The symbols move the items like this.
ZN po ZF
ZN di QD
ZN pe LQ
ZN va ZD
ZN te HD
ZN de ZQ
LG po RG
LG di LS
LG pe MM
LG va HB
LG te RT
LG de LM
BM po LT
BM di BF
BM pe TN
BM va CL
BM te FF
BM de RD
RM po JR
RM di NJ
RM pe CT
RM va TT
RM te LJ
RM de FZ
ZR po JZ
ZR di QB
ZR pe RQ
ZR va PB
ZR te CG
ZR de FH
MB po LS
MB di SB
MB pe QS
MB va GM
MB te LZ
MB de LG
CZ po ZR
CZ di HP
CZ pe GR
CZ va RP
CZ te FM
CZ de PB
TP po LB
TP di LQ
TP pe ZT
TP va QL
TP te ML
TP de MJ
HT po BL
HT di NB
HT pe RD
HT va TJ
HT te HH
HT de PN
LS po ZT
LS di LP
LS pe GF
LS va LG
LS te ZL
LS de RG
FM po CG
FM di QG
FM pe FJ
FM va TR
FM te ZR
FM de QC
DG po GL
DG di SF
DG pe QR
DG va JJ
DG te CJ
DG de CF
FS po ZJ
FS di BG
FS pe BF
FS va DD
FS te TJ
FS de NB
RR po LJ
RR di SC
RR pe MD
RR va QP
RR te RM
RR de SJ
NB po DR
NB di ZJ
NB pe LT
NB va HT
NB te BR
NB de BL
RT po BT
RT di ZL
RT pe MB
RT va LP
RT te RG
RT de JT
SZ po GR
SZ di QM
SZ pe RM
SZ va TC
SZ te RF
SZ de FL
GT po QQ
GT di JJ
GT pe ZQ
GT va MC
GT te SF
GT de CJ
CH po TR
CH di QJ
CH pe DT
CH va FJ
CH te RP
CH de HP
RC po TD
RC di HD
RC pe ML
RC va QD
RC te ZQ
RC de QR
NZ po FF
NZ di HQ
NZ pe QZ
NZ va BZ
NZ te BM
NZ de TL
JT po QL
JT di BT
JT pe LG
JT va ZT
JT te DH
JT de DJ
QG po PZ
QG di PB
QG pe CH
QG va FM
QG te QB
QG de CG
RN po CZ
RN di FJ
RN pe SZ
RN va DS
RN te QJ
RN de RP
TR po QC
TR di FM
TR pe RN
TR va HP
TR te PB
TR de QB
CT po SC
CT di GP
CT pe JL
CT va SR
CT te RH
CT de RR
RF po FJ
RF di NH
RF pe LJ
RF va DT
RF te GR
RF de RN
QJ po FM
QJ di RQ
QJ pe RF
QJ va CH
QJ te CZ
QJ de TR
SC po LH
SC di TT
SC pe LD
SC va RR
SC te NJ
SC de LJ
DD po NB
DD di FS
DD pe BM
DD va ZB
DD te FD
DD de HT
MJ po RC
MJ di LB
MJ pe BQ
MJ va MR
MJ te ZD
MJ de QD
MC po CJ
MC di GT
MC pe TH
MC va MN
MC te DG
MC de QT
NJ po TC
NJ di SJ
NJ pe GP
NJ va RM
NJ te LH
NJ de JR
BT po TP
BT di NQ
BT pe LS
BT va JT
BT te BQ
BT de QL
QT po QH
QT di CJ
QT pe MP
QT va SF
QT te CF
QT de DP
LD po QP
LD di SR
LD pe JG
LD va MD
LD te GP
LD de RH
GH po DM
GH di MD
GH pe BL
GH va PR
GH te SR
GH de GP
GF po HB
GF di GM
GF pe MS
GF va MM
GF te SB
GF de LZ
LM po DH
LM di RG
LM pe SN
LM va ZL
LM te JT
LM de NQ
LP po JT
LP di RT
LP pe GM
LP va LS
LP te LM
LP de ZT
HP po QB
HP di TR
HP pe DS
HP va CZ
HP te QG
HP de ZR
HQ po HR
HQ di CL
HQ pe BH
HQ va NZ
HQ te BF
HQ de FF
HH po TG
HH di BR
HH pe DD
HH va ZJ
HH te BL
HH de JG
GD po SF
GD di MN
GD pe RC
GD va MP
GD te GT
GD de DG
HR po BG
HR di RD
HR pe BZ
HR va FF
HR te ZB
HR de FS
JG po GH
JG di TG
JG pe HT
JG va DR
JG te JF
JG de PR
ZL po NQ
ZL di LM
ZL pe SB
ZL va RT
ZL te ZT
ZL de BT
CF po BH
CF di GL
CF pe MC
CF va QQ
CF te QH
CF de QZ
ZB po HT
ZB di DD
ZB pe CL
ZB va LT
ZB te BG
ZB de TJ
TC po FL
TC di SZ
TC pe TT
TC va JR
TC te DT
TC de NH
CJ po NG
CJ di QQ
CJ pe GD
CJ va QT
CJ te GL
CJ de QH
FZ po RF
FZ di JR
FZ pe RR
FZ va LH
FZ te SZ
FZ de DT
SN po RT
SN di LZ
SN pe MF
SN va SB
SN te LG
SN de LP
QQ po QZ
QQ di CF
QQ pe MN
QQ va CJ
QQ te DP
QQ de NG
DS po RP
DS di RN
DS pe TC
DS va GR
DS te CH
DS de RQ
ZH po MF
ZH di FQ
ZH pe ZR
ZH va GB
ZH te PH
ZH de DZ
TT po FZ
TT di RM
TT pe SR
TT va SC
TT te SJ
TT de LH
BL po JC
BL di DR
BL pe FD
BL va PN
BL te TG
BL de JF
LJ po QM
LJ di LH
LJ pe RH
LJ va SJ
LJ te JR
LJ de SZ
QP po SJ
QP di RR
QP pe GH
QP va RH
QP te TT
QP de NJ
GN po TH
GN di ZD
GN pe QL
GN va LB
GN te QD
GN de HD
SR po RR
SR di CT
SR pe TG
SR va LD
SR te DM
SR de QP
PR po GP
PR di GH
PR pe PN
PR va JC
PR te LD
PR de CT
MM po LZ
MM di GF
MM pe FQ
MM va FP
MM te MB
MM de SN
LB po HD
LB di GN
LB pe DJ
LB va MJ
LB te ZN
LB de RC
NG po NL
NG di QZ
NG pe SF
NG va QH
NG te ZZ
NG de PF
GM po LG
GM di MB
GM pe PH
GM va GF
GM te SN
GM de HB
PH po MM
PH di QS
PH pe CG
PH va MS
PH te MF
PH de FP
DR po PR
DR di JG
DR pe TJ
DR va BL
DR te JL
DR de JC
LT po TJ
LT di ZB
LT pe HQ
LT va RD
LT te FS
LT de FD
MF po MB
MF di CC
MF pe JZ
MF va DZ
MF te MM
MF de GM
QH po PF
QH di NG
QH pe DG
QH va DP
QH te BH
QH de TN
ZZ po NZ
ZZ di TN
ZZ pe QQ
ZZ va BH
ZZ te NL
ZZ de BZ
DM po RM
DM di RH
DM pe JC
DM va GP
DM te RR
DM de TT
BZ po TL
BZ di NZ
BZ pe NG
BZ va CP
BZ te CL
BZ de BF
MS po FP
MS di PH
MS pe QC
MS va FQ
MS te DZ
MS de CC
RQ po QG
RQ di RP
RQ pe NH
RQ va QJ
RQ te HP
RQ de FM
FJ po HP
FJ di CH
FJ pe QM
FJ va RN
FJ te RQ
FJ de CZ
ZQ po MN
ZQ di ZF
ZQ pe LB
ZQ va TH
ZQ te TD
ZQ de GD
SJ po SZ
SJ di LJ
SJ pe DM
SJ va NJ
SJ te FZ
SJ de TC
RP po PB
RP di CZ
RP pe FL
RP va RQ
RP te TR
RP de QG
FP po SN
FP di MM
FP pe ZH
FP va CC
FP te GM
FP de SB
FL po QJ
FL di GR
FL pe FZ
FL va NH
FL te RN
FL de CH
JF po SR
JF di JC
JF pe HH
JF va JL
JF te GH
JF de LD
CP po BF
CP di BZ
CP pe QH
CP va NL
CP te HQ
CP de BM
FD po BR
FD di TJ
FD pe FF
FD va BG
FD te NB
FD de HH
LZ po ZL
LZ di HB
LZ pe CC
LZ va SN
LZ te LS
LZ de RT
SF po DP
SF di QT
SF pe TD
SF va DG
SF te QQ
SF de GL
GB po DZ
GB di ZH
GB pe PB
GB va JZ
GB te MS
GB de QS
GL po ZZ
GL di DP
GL pe GT
GL va CF
GL te NG
GL de BH
QR po GT
QR di TD
QR pe ZD
QR va ZF
QR te GD
QR de MC
CC po SB
CC di FP
CC pe GB
CC va MF
CC te GF
CC de MB
CL po RD
CL di BM
CL pe ZZ
CL va HQ
CL te TL
CL de HR
TD po JJ
TD di MP
TD pe ZN
TD va QR
TD te MN
TD de GT
RG po BQ
RG di ZT
RG pe LZ
RG va LM
RG te BT
RG de DH
NL po BM
NL di CP
NL pe DP
NL va PF
NL te NZ
NL de CL
ZF po MC
ZF di QR
ZF pe GN
ZF va ZQ
ZF te MP
ZF de MN
FQ po CC
FQ di MS
FQ pe QB
FQ va ZH
FQ te QS
FQ de MF
NQ po LQ
NQ di DH
NQ pe LP
NQ va BT
NQ te DJ
NQ de TP
RH po NJ
RH di QP
RH pe PR
RH va DM
RH te SC
RH de RM
FF po FS
FF di HR
FF pe CP
FF va TL
FF te LT
FF de DD
JR po NH
JR di TC
JR pe SC
JR va FZ
JR te QM
JR de RF
TH po GD
TH di ZQ
TH pe MJ
TH va HD
TH te QR
TH de MP
DT po RN
DT di RF
DT pe SJ
DT va QM
DT te FL
DT de DS
JL po LD
JL di JF
JL pe ZJ
JL va TG
JL te PR
JL de MD
BG po HH
BG di FD
BG pe TL
BG va FS
BG te HT
BG de ZJ
DH po NM
DH di BQ
DH pe RT
DH va NQ
DH te QL
DH de LQ
MR po QD
MR di MJ
MR pe DH
MR va ML
MR te GN
MR de ZN
PZ po MS
PZ di FH
PZ pe TR
PZ va CG
PZ te GB
PZ de FQ
HD po MP
HD di TH
HD pe MR
HD va RC
HD te ZF
HD de TD
NH po CH
NH di FL
NH pe LH
NH va RF
NH te DS
NH de FJ
GP po TT
GP di DM
GP pe JF
GP va CT
GP te QP
GP de SC
BR po JL
BR di PN
BR pe FS
BR va HH
BR te DR
BR de TG
QZ po CP
QZ di BH
QZ pe QT
QZ va NG
QZ te TN
QZ de NL
JJ po CF
JJ di DG
JJ pe ZF
JJ va GT
JJ te QT
JJ de QQ
QD po QR
QD di RC
QD pe NM
QD va ZN
QD te TH
QD de ZF
QB po GB
QB di QC
QB pe RP
QB va ZR
QB te PZ
QB de JZ
BQ po ML
BQ di DJ
BQ pe ZL
BQ va DH
BQ te TP
BQ de NM
LQ po GN
LQ di NM
LQ pe JT
LQ va TP
LQ te MR
LQ de LB
TN po HQ
TN di PF
TN pe CF
TN va ZZ
TN te CP
TN de NZ
TG po MD
TG di JL
TG pe NB
TG va JG
TG te JC
TG de GH
RD po FD
RD di LT
RD pe NZ
RD va HR
RD te DD
RD de BG
GR po RQ
GR di DS
GR pe JR
GR va FL
GR te FJ
GR de QJ
PB po FH
PB di ZR
PB pe QJ
PB va QG
PB te QC
PB de PZ
DP po TN
DP di QH
DP pe JJ
DP va GL
DP te QZ
DP de ZZ
LH po DT
LH di FZ
LH pe QP
LH va LJ
LH te TC
LH de QM
BF po ZB
BF di TL
BF pe PF
BF va BM
BF te HR
BF de LT
JC po CT
JC di PR
JC pe BR
JC va JF
JC te MD
JC de SR
DZ po GM
DZ di MF
DZ pe FH
DZ va QS
DZ te FP
DZ de GF
MP po DG
MP di GD
MP pe QD
MP va TD
MP te MC
MP de JJ
ML po ZN
ML di MR
ML pe NQ
ML va NM
ML te LB
ML de ZD
HB po LM
HB di LG
HB pe FP
HB va LZ
HB te LP
HB de ZL
MN po QT
MN di MC
MN pe HD
MN va GD
MN te JJ
MN de SF
DJ po MR
DJ di QL
DJ pe LM
DJ va BQ
DJ te LQ
DJ de ML
NM po ZD
NM di ML
NM pe BT
NM va LQ
NM te MJ
NM de GN
TJ po PN
TJ di HT
TJ pe HR
TJ va FD
TJ te ZJ
TJ de BR
MD po RH
MD di LD
MD pe DR
MD va GH
MD te CT
MD de DM
FH po PH
FH di JZ
FH pe FM
FH va PZ
FH te ZH
FH de MS
TL po DD
TL di FF
TL pe NL
TL va BF
TL te RD
TL de ZB
SB po LP
SB di SN
SB pe DZ
SB va MB
SB te HB
SB de LS
QL po MJ
QL di TP
QL pe RG
QL va DJ
QL te NM
QL de MR
PF po CL
PF di NL
PF pe GL
PF va TN
PF te BZ
PF de HQ
ZT po DJ
ZT di JT
ZT pe HB
ZT va RG
ZT te NQ
ZT de BQ
QC po ZH
QC di CG
QC pe CZ
QC va QB
QC te FH
QC de GB
JZ po QS
JZ di GB
JZ pe QG
JZ va FH
JZ te FQ
JZ de PH
ZD po ZQ
ZD di ZN
ZD pe TP
ZD va GN
ZD te RC
ZD de TH
QM po DS
QM di DT
QM pe NJ
QM va SZ
QM te NH
QM de GR
ZJ po JG
ZJ di HH
ZJ pe ZB
ZJ va NB
ZJ te PN
ZJ de DR
PN po JF
PN di BL
PN pe BG
PN va BR
PN te JG
PN de JL
QS po GF
QS di DZ
QS pe PZ
QS va PH
QS te CC
QS de MM
BH po BZ
BH di ZZ
BH pe CJ
BH va QZ
BH te PF
BH de CP
CG po FQ
CG di PZ
CG pe HP
CG va QC
CG te JZ
CG de ZH

The rows follow the links: the fewer symbols apart two items are, the more alike their rows tend to be.

Each row, then its item:
[-16   4  -7 -16   2   4  31   8  20  17  -1 -21 -19  13  -5 -26   4  12  -8  15  26  12 -11  21  -2 -11 -19 -27 -17  -7  27  -2 -32 -29 -28  -9  11  -2  29  -7 -38   9   8]: QB
[ -4  -7 -10  17   3  12 -16  -7   9  -1  18  32  14  -5  13  32 -35 -19   5  12 -15  12  32 -13 -10  11   0 -14  21  18 -26 -19  -1  17 -12  21  -6 -14 -46  -6  15  -8  25]: ZQ
[-14 -14 -11 -16  14  -2 -11  -2  17  18  38   9  -2  -6  -2  10 -10 -12  -3  19  23  14  29  19 -12   2 -15 -30  -4 -12  21 -37 -10 -44 -11   4  18   1 -30   0   6  -7  30]: LP
[ -7  -2  -8  14   0  13 -13  -3   1  -3  15  32  14  -5  15  26 -34 -20  11   1 -17  10  26 -21  -2  10   1 -14  17  15 -25 -16   6  21 -19  24 -19 -21 -45  -4   5 -16  32]: HD
[ 15  18  11 -13  -2 -13  23  25  -4  20 -38  24   1  15  -3  -3 -27  21  20  11 -16  -2   2   3  17 -15 -14   0 -26  -2  10  15 -12 -11  13  -8 -20 -19  22 -20  18  24 -46]: LD
[ -5   4  -3 -32  15 -14  19  26   3  28  14   5  -3  11  -4 -16 -13  13   7  11  19   9  15  21   8 -18 -17 -22 -37 -17  30  -8 -17 -52  -3  -8  -2  -4   9 -15  -1  16  -7]: HP
[  6 -20   2  20  -1   4 -30 -40  29  -4  -5   2  -6 -17  -4  30  13 -11 -12  26   3  -2   8  15 -25  20  -1   1  36   8   3 -22  -2  -4   9   0  43   9 -25  14  27  -6   6]: JJ
[-15  -9 -18 -17  18  -2 -11  17 -10   6  63  12  16  -4   7   3 -20 -16   3  -4  13  11  36   1   0  -3   0 -21 -14  -8  -1 -27   3 -26  -5  12  -8   0 -36  -5   3  -7  31]: SN
[  6   1 -20  -2  11  -7   6  11 -29 -21  34 -40  11   3   3 -30  17   8 -13 -27   9 -11 -10   0   5 -13  24  25 -17   0 -17  26   3  16  19 -14  -1  35  27   1 -14  14 -19]: SZ
[-19  -1  22   0 -19  17  -5 -14   5  -5 -17  -7 -22  -9  -4  -2  35 -15  -1 -14   9   4 -28 -10   1  15  -4  -5  20 -11  16 -10  22   5 -32  11  -7 -15  -1  21 -30 -37  49]: TP
[  2 -15 -13  21   9   8 -24 -26  25   0  13  21   9  -9   8  34 -24 -15  -4  27  -5   9  28   4 -21  13  -3 -15  29  17 -15 -25 -12   3  -3  12  25  -1 -41  -1  23  -2  15]: MP
[ 23   5  24 -11  -4 -21 -13  10 -25  -2 -20   5   6  -4  -9  -2  16  12  12 -18 -15 -19 -10  -4  15  -5  11  34 -14 -16   7  17  25  -5  45 -14 -11   6  14   6  38   7 -43]: JG
[  9 -18  12  16  -7   3 -32 -42  24  -6 -17   0 -10 -17  -9  26  27 -10 -12  18   3  -5  -3  14 -22  20   0   7  35   2   9 -17   5  -4  13  -2  41   9 -19  20  25 -12   4]: SF
[  0 -13 -13  22   8   8 -21 -21  21  -1  15  23  10  -8   8  35 -31 -16  -2  24  -7   9  32   2 -17  13  -1 -15  25  19 -20 -24 -10   8  -5  13  18  -2 -44  -4  22  -2  18]: TD
[  9  11  35   5 -24   2  -8  -3  -8  -1 -54  34  -2  -6  -2  17   3  -2  21 -11 -30  -6 -13 -24  12  13  -2  15  13  -4   1   8  29  17   5  10 -28 -27  -6   9  19 -18  -7]: TN
[  2 -18 -10  23   6   4 -26 -29  27  -1  10  16   5 -11   3  34 -17 -13  -7  27  -3   7  24   8 -22  13  -1 -12  29  18 -12 -24 -10   2   1   8  29   2 -39   2  26  -2  13]: GD
[ 15  17  14 -15  -4 -17  18  27  -7  18 -35  27   3  12  -4  -3 -22  22  20   6 -17  -4   4   0  18 -14 -11   2 -28  -6   9  16  -4 -11  17  -9 -21 -16  19 -16  22  21 -45]: MD
[ 11  13   6  20  -9   4   6   2  10   5 -43  38   8   5   9  22 -39   4  19  17 -36   2  11 -15   4   3  -7  -1  12  23 -24   7  -8  31  -3  10 -17 -27 -11 -16  16  12 -20]: CL
[-19  -1 -15 -11   8   8   2  18 -29 -14  57 -15  11   0  11 -20   4 -14  -3 -34  10   5   7 -18  10  -5  16  -1 -13  -5 -15   0  16  11 -15  11 -28   6  -9   2 -31 -17  41]: CC
[  7 -21  -2  20   4   3 -30 -39  30  -4   0   5  -4 -14  -1  32   4 -13 -13  26   4   1  10  13 -25  18  -1  -2  36  12  -2 -24  -6  -3   7   1  42   9 -29   8  29  -5   8]: GT
[  9 -19  16  15 -10   3 -34 -41  23  -9 -20  -4 -12 -19 -10  26  30  -9 -12  12   4  -7  -9  11 -20  20  -1   9  36  -1  10 -14   9  -3  13  -5  39   9 -15  20  26 -15   4]: QT
[ -7   3  -6 -29  10 -13  21  26   8  28  11   2  -5  11  -4 -16 -13  13   4  14  21  11  10  23   7 -17 -20 -27 -34 -16  30  -9 -21 -50  -8  -8   2  -4  13 -14  -6  14  -7]: TR
[-15   4   6   9 -11  15  -7   1 -11  -6   3  25   6  -5  12  13 -12 -20  12 -16 -17   8   7 -30   7  10   2  -7  16   8 -20  -9  22  27 -22  28 -34 -25 -30   5 -11 -29  44]: ZD
[-23   5 -12  -4  -3  13  22   5  -4 -10  17 -39 -12   7   3 -34  22  -1 -14 -17  22   4 -25  -4   1  -6   4  -7  -6  -1   2  10  -5   9 -33   1  -5   7  26   3 -60  -9  33]: ZH
[ 14   8  -4  25  -5   5   8  -6  17   2 -37  31  11   7   8  24 -43   7  10  24 -32   3  12 -10  -3   2  -5  -4  16  29 -30   8 -17  32  -2   8  -4 -19  -8 -17  16  16 -25]: BF
[ 10   1  40   4 -24   1 -21 -16  -2  -5 -48  17 -12 -12  -8  17  30  -5  11 -11 -17 -12 -23 -14   6  18   1  21  22 -11  13   1  35   7  12   1  -6 -16  -2  21  21 -23   0]: NG
[ 16   1 -14  32   4   5   4 -15  23  -5 -27  13   8   6   6  20 -36   6  -2  30 -22   2   9  -1 -13   1  -2   2  20  34 -32   9 -26  35   3   0  15  -3  -5 -16  17  24 -31]: HR
[-15 -10 -17 -16  19  -2  -9  12  -5  11  59  13  14  -4   7   6 -21 -15   2   0  15  12  38   6  -3  -3  -4 -24 -14 -11   4 -29   2 -32  -6  10  -4   1 -37  -6   6  -6  33]: LZ
[ 20  -5 -17  33   5   2  -7 -25  19 -14 -15  -9   8   0   3  14 -11   5 -14  25 -13  -5   1   8 -19   5   8  16  25  30 -27  13 -22  31  17 -11  33  17   5  -5  17  24 -36]: DD
[-21   4 -10  -7  -2  11  27   4   8  -3   9 -38 -18  10  -1 -34  22   3 -15  -7  25   7 -26   4  -2  -7  -4 -13  -6  -2  12   9 -16   1 -34  -3   1   7  31   3 -57  -5  27]: JZ
[  8  16  -8   2   3  -5  37  14  16  12 -33   3  -1  20   1 -11 -26  24   2  22  -8   5  -4  10   5 -14 -14  -9 -16  13  -2  20 -35   3  -5  -8   2  -6  33 -23  -7  33 -40]: RH

Each walk starts at a row. The symbols on each line, taken left to right, move it on to the next item.
Each answer is a row, close to the row of the item it stands for.
start [-14   2   9   7 -13  19  -7   0 -10  -8   0  22   2  -6  10   9  -8 -20  12 -19 -15   7   1 -29   7  10   2  -6  16   2 -17  -7  23  27 -27  25 -35 -26 -26   7 -18 -31  45]
di di de de di va te va po [ 11 -15  21  12 -12   2 -31 -40  18  -8 -26  -1 -13 -19 -11  23  35  -9  -9  10   3  -9 -12   8 -17  22   1  13  35  -4  13 -12  15  -3  15  -4  33   7 -11  23  25 -18   5]
te po pe po po [ 10  13  25  10 -19   3  -1   4  -3   3 -53  42   2   1   6  21 -21   3  22   1 -34  -2  -1 -24  12   6  -5   7  10   5 -10   9  16  24  -1  13 -30 -33  -9  -3  18  -8 -12]
start [  8  15 -13   4   4  -2  35  12  16  10 -28  -6  -3  20   1 -13 -26  25  -1  22  -4   4  -5  11   2 -15 -12  -9 -15  19  -3  20 -39   6  -7 -10   4  -3  34 -23 -13  33 -39]
po de te va pe [  5   7 -23  12   7   2  29   1   8  -9  -4 -35  -1  16   0 -24  -2  20 -18  10   6  -2 -17   9  -5 -14   5   5  -7  20 -16  27 -32  23  -5 -14  16  20  41 -14 -29  28 -31]
pe po di di va [  7  10 -23  13   6   2  32   1  13  -5 -12 -30  -1  17   2 -22  -7  20 -15  13   3   0 -15  10  -4 -14   1   1  -8  21 -15  27 -36  19  -6 -13  13  16  40 -15 -25  31 -32]
start [ 14   5  -7  28  -4   6   7  -7  18  -1 -34  26   9   8   9  23 -42   6   6  27 -30   4  13  -5  -7   1  -5  -1  17  32 -30   9 -22  33  -3   7   1 -11  -7 -18  15  19 -26]
va de po de de [ 21   7  24 -14  -5 -19  -6  13 -26   1 -23  11   5  -3  -7  -1  10  12  15 -17 -15 -16  -6  -5  17  -4   5  29 -19 -17  10  17  23  -7  40 -14 -16   0  13   3  37   6 -42]
te pe di pe de [ 24  -6   7  13   1 -10 -20 -18 -11 -19 -10 -20   5  -8 -10   2  26   7  -8  -6  -6 -21 -14   3  -6   5  18  38  10   1  -9  16  12  14  41 -19  23  28  13  11  29  10 -41]
start [ 24  -6   9   8  -1 -13 -20 -15 -13 -19 -10 -17   5  -9  -7   0  28   7  -7 -11  -8 -22 -15   0  -1   4  18  40   7  -2  -5  19  17  12  44 -20  17  25  13  12  32  10 -43]
po di di de va te [ 12  18   3  -6  -1 -10  29  24   5  20 -38  18  -1  19   0  -5 -31  23  14  17 -14   3   2   7  12 -14 -15  -7 -23   5   5  17 -24  -7   2  -7 -12 -16  26 -24   8  29 -44]
va pe di de po te di pe [ 13  18   7 -10   0 -12  27  25   2  19 -38  22   0  17   1  -4 -27  23  17  13 -15   1   3   3  15 -14 -15  -5 -24   1   6  16 -16 -10   6  -7 -16 -18  23 -22  13  25 -44]
start [ -2   4  -5 -36  17 -19   8  35 -21  19  33   6  11   8  -3 -15 -12  10  10  -7  12   2  22  11  14 -19  -4  -8 -43 -24  21  -6  -1 -46  15  -9 -13   2   2 -12  12  13 -15]
di te pe va pe [  6   3 -22   5  12  -2  11   4 -18 -21  26 -44   8   7   1 -30  17  12 -18 -17   8 -10 -15   1   2 -11  20  22 -11   7 -19  27  -6  22  13 -16   6  33  32  -1 -21  18 -22]
va de de te va pe [  3   1 -18  -5  12  -9   3  13 -33 -21  38 -37  13   4   1 -28  18   7 -12 -29   8 -11  -7  -3   7 -12  23  26 -19  -4 -15  22   8  12  22 -13  -3  32  23   0  -9  11 -19]
start [ 22  -9  -9  28   4  -2 -14 -29   8 -19 -10 -19   6  -6  -2   8  10   6 -16  12  -8 -13 -10   9 -16   5  16  27  21  20 -20  14 -10  26  27 -16  35  27  10   3  21  19 -39]
va pe te po te va [ 25  -7  -2  20   1  -6 -18 -25   0 -19 -11 -21   5  -8  -7   5  19   7 -13   3  -5 -16 -11   6 -11   6  17  34  16  10 -14  17   0  20  37 -17  31  30  13   9  25  14 -40]
di di di di de pe de va [ 24  -1  16  -1  -3 -16 -18  -5 -22 -11 -13  -8   7  -9 -10   1  27  10   2 -18 -10 -21 -12  -1   6   2  15  40  -3 -11   1  19  22   4  47 -17   5  20  14  10  35   6 -43]
start [ 20   9  24 -16  -5 -20  -4  18 -26   6 -25  17   5   0  -8  -2   7  13  20 -15 -16 -15  -5  -5  21  -7   2  25 -21 -19   9  16  21 -11  38 -12 -20  -2  14   0  36   8 -46]
de di pe va di po [ 17  18  18 -17  -1 -18  15  27 -10  18 -33  24   3  10  -4  -1 -17  21  22   2 -18  -5   1  -1  20 -11  -9   6 -28  -9  11  15   2 -13  22  -8 -23 -15  17 -13  26  20 -45]
po di va de po va pe di [  6  13 -16   9   4  -2  34   9  17   6 -26 -13  -4  18   3 -16 -22  24  -6  24  -4   3  -8  13  -1 -16 -10  -8 -12  20  -8  21 -40   9  -8 -12   9   1  36 -21 -16  34 -36]
start [  6   2 -12 -17  15 -16  -2  25 -40 -10  47 -21  17   1  -1 -24  10   7  -2 -33   7 -11   3  -3  15 -14  21  20 -30 -15  -7  16  13  -4  28 -11 -13  24  13  -1   4   9 -17]
di te po po de [-20   6 -11  -7  -1  11  28   3  10   1   5 -35 -19   9  -3 -31  19   4 -16  -2  26   8 -24  11  -1  -6  -7 -17  -7  -1  15   7 -18  -5 -35  -4   5   4  32   0 -56  -2  22]
di di di di de pe de va [-23   4 -13  -5   0  13  16  10 -13 -15  29 -34  -6   5   4 -32  20  -7 -11 -27  20   4 -20 -10   4  -6   9  -4  -7  -3  -5   8   4  16 -28   5 -15   9  18   6 -56 -13  37]
start [ -5  -5 -10  16   3  12 -14  -5   4  -1  15  33  12  -4  13  29 -36 -18   8   7 -16  10  29 -17  -6  11   0 -14  18  17 -26 -19   2  20 -14  23 -12 -17 -46  -5  10 -11  28]
pe va va di po di [ -8  -2  -3  14  -2  13 -11  -1  -2  -4  13  32  14  -5  15  22 -31 -20  10  -3 -19   8  22 -24  -1  10   1 -12  18  12 -25 -13  10  23 -19  26 -24 -22 -42  -4   1 -17  36]
po va po di pe [ -4  -9 -14  19   5  10 -19 -11  13   0  18  29  14  -5  12  31 -35 -18   5  19 -11  11  33  -7 -12  12  -1 -16  21  20 -23 -22  -4  14 -12  19   3 -12 -46  -5  16  -6  24]
